Below are the code and all the weights of a small trained network. Each question names an input and a target symbol and asks about switching units off, where a switched-off unit gives its printed mean instead of its output.

import numpy as np


def w(rows, s, z=0):
    codes = np.array(rows[::2]) - 128.0
    scale = np.full(codes.shape[1], s)
    scale[-1] = z or s
    return codes * scale


def norm(h):
    return h / np.sqrt((h * h).mean(-1, keepdims=True) + 1e-5)


def f(y):
    return y / 2 * (1 + np.tanh(0.7978845608 * (y + 0.044715 * y**3)))


def softmax(a):
    e = np.exp(a - a.max(-1, keepdims=True))
    return e / e.sum(-1, keepdims=True)


def log_softmax(a):
    a = a - a.max(-1, keepdims=True)
    return a - np.log(np.exp(a).sum(-1, keepdims=True))


def net(x, mask):
    ids = ['βγδζηθλμξπστφψ'.index(c) for c in x.split()]
    T = len(ids)
    res = E[ids] + P[:T]
    r = norm(res)
    for j in range(2):
        rows = slice(2 * j, 2 * j + 2)
        q, k, v = (r @ M[0][rows].T for M in (Q, K, V))
        z = softmax(np.where(np.tri(T) > 0, q @ k.T / 2**0.5, -1e9)) @ v
        o = O[0][rows]
        res = res + np.where(mask[j], z, o[:, -1]) @ o[:, :-1]
    y = f(norm(res) @ A[0][:, :-1].T + A[0][:, -1])
    res = res + np.where(mask[2:18], y, B[0][:, -1]) @ B[0][:, :-1]
    return log_softmax(norm(res)[-1] @ U[:, :-1].T + U[:, -1])


Q, K, V, O, A, B = {}, {}, {}, {}, {}, {}
E = w([
[128,112,59,136,80,137,46,151,116],'β',
[133,156,155,160,85,127,182,233,83],'γ',
[171,152,152,157,45,139,106,81,134],'δ',
[144,151,145,181,131,108,67,130,194],'ζ',
[114,86,127,145,110,43,119,130,131],'η',
[158,67,87,139,216,84,122,159,167],'θ',
[54,110,116,124,64,108,134,125,132],'λ',
[89,151,85,125,111,165,124,166,207],'μ',
[169,116,113,117,122,135,193,127,127],'ξ',
[118,107,165,143,159,203,173,126,160],'π',
[102,157,218,82,143,99,156,131,211],'σ',
[89,88,142,1,151,97,146,134,117],'τ',
[145,72,158,127,117,145,89,141,126],'φ',
[88,144,105,131,203,156,103,108,84],'ψ',
],0.024)
P = w([
[156,171,158,5,144,119,80,127,165],'0',
[148,153,141,67,136,115,114,141,148],'1',
[140,147,142,84,135,116,115,136,146],'2',
[138,143,138,96,129,119,115,137,141],'3',
[138,135,140,109,126,124,119,135,138],'4',
[134,127,138,118,126,126,126,137,134],'5',
[129,124,133,129,125,125,127,134,133],'6',
[124,118,133,140,126,127,129,133,132],'7',
[123,114,129,149,123,127,133,133,128],'8',
[120,109,129,160,123,130,139,131,127],'9',
[117,105,128,171,121,129,143,130,124],'10',
[115,102,129,184,121,130,140,132,122],'11',
[110,89,121,173,116,120,149,149,136],'12',
],0.018)
Q[0] = w([
[108,135,121,127,77,169,120,220,190],'h0',
[184,79,105,169,56,120,169,175,163],'h0',
[170,112,105,134,102,109,165,173,131],'h1',
[113,244,111,122,178,120,163,116,38],'h1',
],0.011)
K[0] = w([
[118,142,94,160,138,133,174,57,132],'h0',
[99,99,74,230,135,148,144,102,133],'h0',
[109,89,127,247,117,146,137,119,101],'h1',
[125,72,109,56,154,134,99,34,175],'h1',
],0.014)
V[0] = w([
[83,142,118,153,130,254,113,171,139],'h0',
[180,155,118,167,239,104,96,73,111],'h0',
[80,58,117,161,117,134,28,70,132],'h1',
[143,163,42,158,111,89,153,34,177],'h1',
],0.0073)
O[0] = w([
[91,177,114,48,169,211,62,136,159,100],'h0',
[168,185,156,183,214,111,120,154,64,49],'h0',
[171,90,119,76,130,148,60,2,145,2],'h1',
[140,185,55,155,99,119,133,69,205,102],'h1',
],0.0084,0.0052)
A[0] = w([
[193,61,144,146,140,175,115,110,34,142],'n0',
[131,102,75,159,114,56,92,114,59,163],'n1',
[51,177,117,161,217,147,111,103,2,150],'n2',
[157,165,110,93,182,142,163,102,103,120],'n3',
[126,150,96,108,117,238,128,108,151,115],'n4',
[155,137,131,49,154,123,121,84,113,129],'n5',
[74,108,150,145,98,114,126,148,102,84],'n6',
[145,179,49,128,112,84,64,133,134,2],'n7',
[103,134,176,124,205,202,149,148,122,83],'n8',
[87,71,148,120,204,93,171,109,158,83],'n9',
[85,168,99,87,110,46,113,158,101,135],'n10',
[183,147,123,185,123,119,111,93,179,160],'n11',
[81,171,190,185,158,79,64,132,172,77],'n12',
[89,127,149,207,98,191,72,122,130,188],'n13',
[128,111,139,176,144,141,84,97,163,134],'n14',
[137,184,128,104,103,124,132,151,122,101],'n15',
],0.014,0.0068)
B[0] = w([
[95,55,79,118,105,102,35,156,196,211],'n0',
[171,89,135,181,136,114,164,133,241,192],'n1',
[2,98,108,254,20,53,69,161,42,183],'n2',
[85,87,73,200,64,102,127,167,114,161],'n3',
[118,87,100,176,144,148,33,138,170,193],'n4',
[139,99,77,219,125,151,195,145,108,156],'n5',
[159,77,77,37,112,102,122,110,172,190],'n6',
[151,49,42,162,188,155,193,94,73,156],'n7',
[127,86,196,194,65,134,109,64,144,179],'n8',
[171,247,184,134,164,176,115,174,85,167],'n9',
[122,116,112,175,143,191,127,14,85,197],'n10',
[159,175,143,72,113,88,18,131,50,178],'n11',
[65,107,61,60,116,57,130,96,111,149],'n12',
[183,72,73,143,69,170,169,197,161,253],'n13',
[141,144,76,144,97,80,246,145,91,156],'n14',
[98,151,95,181,119,144,108,135,168,151],'n15',
],0.0086,0.0057)
U = w([
[178,76,19,190,178,186,118,52,73,109],'β',
[107,163,159,107,101,170,109,158,83,17],'γ',
[205,209,148,145,17,145,64,111,120,82],'δ',
[87,174,6,68,140,31,84,153,77,61],'ζ',
[161,103,181,196,143,24,135,39,200,58],'η',
[180,179,136,167,233,94,91,174,140,165],'θ',
[51,95,110,85,15,149,173,3,153,4],'λ',
[37,213,53,115,149,185,82,174,203,156],'μ',
[124,132,86,176,89,128,245,198,124,156],'ξ',
[141,112,244,236,118,243,128,102,144,55],'π',
[63,184,190,104,149,80,129,116,182,246],'σ',
[104,126,131,88,171,197,151,99,22,254],'τ',
[103,13,187,67,131,115,70,204,129,155],'φ',
[21,128,129,219,126,103,83,113,36,194],'ψ',
],0.0074,0.0035)

Each question gives the input, a string of symbols that net reads in full, and the target symbol t.
The units are the heads (2 rows each of Q, K, V and O) and the neurons (one row each of A and B). Each row of codes is followed by its name. A weight is (code - 128) times the scale printed after its matrix; where a second scale follows, it is the last column's (O, A, B and U).
mask holds one flag per unit, heads first, then neurons. A switched-off unit (its flag False) gives its mean, the last column of its rows in O or B, instead of its output. The means were averaged over made-up inputs and are rounded, as every weight is.
A unit's drop is (log p(t) with every unit on - log p(t) with that unit switched off) / (log p(t) with every unit on - log p(t) with every unit switched off).
The circuit of an input: a set's keep is (log p(t) with only the set's units on - log p(t) with every unit switched off) / (log p(t) with every unit on - log p(t) with every unit switched off). Starting from the 12 units with the biggest drops (on a tie, the unit counted first), units are removed one at a time, each time the one whose removal leaves the highest keep (on an exact tie, the one counted first), for as long as the keep stays at least 0.8.
circuit, biggest first: the units of the circuit, biggest drop first
top k neurons: the k neurons with the biggest drops, biggest first
which heads matter: for each layer, one digit per head in row order, 1 if its drop is at least 0.15 and else 0, layers parted by /
input μ β ξ ζ η φ ζ ξ ξ ξ ξ δ σ, target σ: which heads matter	00
input π λ φ η, target η: which heads matter	00
input θ ζ ξ ξ ξ ξ δ ξ, target δ: which heads matter	01
input ξ ξ β φ ψ π ξ π ξ, target π: circuit, biggest first	[h0 n8 n6]
input φ δ θ μ ψ λ, target λ: circuit, biggest first	[n10 n6]
input τ φ φ ξ β, target β: circuit, biggest first	[n7]
input ψ φ ψ φ ξ ξ μ β τ ψ σ ξ θ, target θ: circuit, biggest first	[n9 n13]
input ψ ξ τ, target τ: circuit, biggest first	[n10 n9]
input ξ γ ξ φ λ ξ σ ψ μ μ, target ψ: circuit, biggest first	[h0 h1 n2]
input ξ ξ ξ π ξ, target π: which heads matter	11
input ξ ξ ψ, target ψ: which heads matter	00
input β λ ξ ξ β ξ, target β: circuit, biggest first	[h1 n5]
input μ η φ ξ η ζ η ξ ψ μ ξ φ, target ξ: top 3 neurons	[n13 n14 n4]
input γ ψ ξ δ ξ δ, target ξ: which heads matter	01
input ξ φ δ φ θ γ ξ ψ ζ, target ψ: top 2 neurons	[n2 n12]
input φ ξ λ ξ ξ ξ β ξ μ φ ξ ζ, target ζ: circuit, biggest first	[n12 n11]
input ζ φ ξ ξ ξ β φ φ ξ ψ τ, target τ: circuit, biggest first	[n9 n10]
input γ μ ψ, target ψ: circuit, biggest first	[n2]
input ξ μ ξ, target μ: which heads matter	11
input β β ξ ζ, target ζ: which heads matter	00
input μ μ ξ ξ λ γ ψ μ, target ψ: circuit, biggest first	[h0 n2 h1]
input β β π σ τ ψ φ ψ ξ ξ ξ φ γ, target φ: circuit, biggest first	[h1 n0 n6]
input τ δ τ ξ ξ λ ξ, target λ: top 3 neurons	[n13 n1 n0]
input φ ψ λ ξ β π φ ξ φ ξ ξ μ ξ, target μ: which heads matter	10
